Below are the code and all the weights of a small trained network. Each question names an input and a class and asks about switching units off, where a switched-off unit gives its printed mean instead of its output.

import numpy as np


def w(rows, s, z=0):
    codes = np.array(rows[::2]) - 128.0
    scale = np.full(codes.shape[1], s)
    scale[-1] = z or s
    return codes * scale


def norm(h):
    return h / np.sqrt((h * h).mean(-1, keepdims=True) + 1e-5)


def f(y):
    return np.maximum(y, 0)


def log_softmax(a):
    a = a - a.max(-1, keepdims=True)
    return a - np.log(np.exp(a).sum(-1, keepdims=True))


def net(x, mask):
    res = np.array(x, float).reshape(1, 2) / 4 @ E
    u = 0
    for l in range(2):
        y = f(norm(res) @ A[l][:, :-1].T + A[l][:, -1])
        res = res + np.where(mask[u : u + 9], y, B[l][:, -1]) @ B[l][:, :-1]
        u += 9
    return log_softmax(norm(res)[-1] @ U[:, :-1].T + U[:, -1])


A, B = {}, {}
E = w([
[87,119,99,251],'x0',
[213,64,114,152],'x1',
],0.003)
A[0] = w([
[220,103,162,59,51],'L0N1',
[118,79,151,141,95],'L0N2',
[65,163,133,150,3],'L0N3',
[204,115,132,107,112],'L0N4',
[175,119,101,187,75],'L0N5',
[17,154,163,254,83],'L0N6',
[210,87,161,171,83],'L0N7',
[198,106,173,208,38],'L0N8',
[132,73,89,123,101],'L0N9',
],0.0069,0.0034)
B[0] = w([
[113,156,31,11,220],'L0N1',
[135,103,112,148,139],'L0N2',
[207,216,197,54,154],'L0N3',
[118,118,195,108,192],'L0N4',
[106,61,101,185,174],'L0N5',
[129,254,102,113,254],'L0N6',
[176,196,226,150,193],'L0N7',
[143,49,67,222,176],'L0N8',
[168,157,161,139,153],'L0N9',
],0.013,0.0047)
A[1] = w([
[140,170,144,168,37],'L1N1',
[105,99,37,79,81],'L1N2',
[158,114,165,69,113],'L1N3',
[103,110,127,199,54],'L1N4',
[180,88,151,127,34],'L1N5',
[84,12,253,171,6],'L1N6',
[51,112,37,157,168],'L1N7',
[133,139,48,156,60],'L1N8',
[39,163,168,156,175],'L1N9',
],0.011,0.002)
B[1] = w([
[158,128,97,126,205],'L1N1',
[104,143,155,51,235],'L1N2',
[74,99,109,172,252],'L1N3',
[96,189,96,97,187],'L1N4',
[106,59,124,131,157],'L1N5',
[253,78,192,38,175],'L1N6',
[178,56,69,122,166],'L1N7',
[93,65,108,129,174],'L1N8',
[152,124,203,174,200],'L1N9',
],0.018,0.0039)
U = w([
[229,59,143,119,167],'0',
[76,40,122,143,94],'1',
[118,121,120,135,20],'2',
[177,124,27,212,163],'3',
[132,126,119,132,3],'4',
[52,123,129,20,211],'5',
[142,250,138,146,205],'6',
[69,123,208,183,137],'7',
],0.014,0.0054)

Each question gives the input, the list of numbers given to net, and the class t.
The units are the neurons (one row each of A and B). Each row of codes is followed by its name. A weight is (code - 128) times the scale printed after its matrix; where a second scale follows, it is the last column's (A, B and U).
mask holds one flag per neuron, layer by layer. A switched-off neuron (its flag False) gives its mean, the last column of its row in B, instead of its output. The means were averaged over made-up inputs and are rounded, as every weight is.
A unit's drop is (log p(t) with every unit on - log p(t) with that unit switched off) / (log p(t) with every unit on - log p(t) with every unit switched off).
The circuit of an input: a set's keep is (log p(t) with only the set's units on - log p(t) with every unit switched off) / (log p(t) with every unit on - log p(t) with every unit switched off). Starting from the 12 units with the biggest drops (on a tie, the unit counted first), units are removed one at a time, each time the one whose removal leaves the highest keep (on an exact tie, the one counted first), for as long as the keep stays at least 0.8.
units of the circuit, in order: the units of the circuit, biggest drop first
k most important neurons: the k neurons with the biggest drops, biggest first
top k neurons in layer l: the k neurons of layer l with the biggest drops, biggest first
drop when u is switched off: that unit's drop, to one decimal
input [-6,-8], class 7: units of the circuit, in order => [L0N1, L0N6, L1N9]
input [5,4], class 3: units of the circuit, in order => [L0N8]
input [4,6], class 0: 4 most important neurons => [L1N6, L0N6, L0N1, L0N7]
input [-1,3], class 1: top 2 neurons in layer 1 => [L1N3, L1N2]
input [1,4], class 0: 2 most important neurons => [L1N6, L0N6]
input [-1,5], class 1: top 3 neurons in layer 0 => [L0N6, L0N1, L0N7]
input [-4,-7], class 7: 4 most important neurons => [L0N1, L0N6, L0N8, L1N9]
input [7,-1], class 3: top 3 neurons in layer 0 => [L0N7, L0N4, L0N5]
input [0,1], class 0: 2 most important neurons => [L0N6, L0N7]
input [-4,-8], class 7: 3 most important neurons => [L0N1, L0N6, L1N9]
input [0,-3], class 6: drop when L0N1 is switched off => 0.2
input [0,-2], class 6: drop when L0N1 is switched off => 0.2
input [1,0], class 3: drop when L1N7 is switched off => 0.1
input [3,0], class 3: top neuron in layer 0 => [L0N7]
input [8,0], class 3: drop when L1N5 is switched off => 0.0
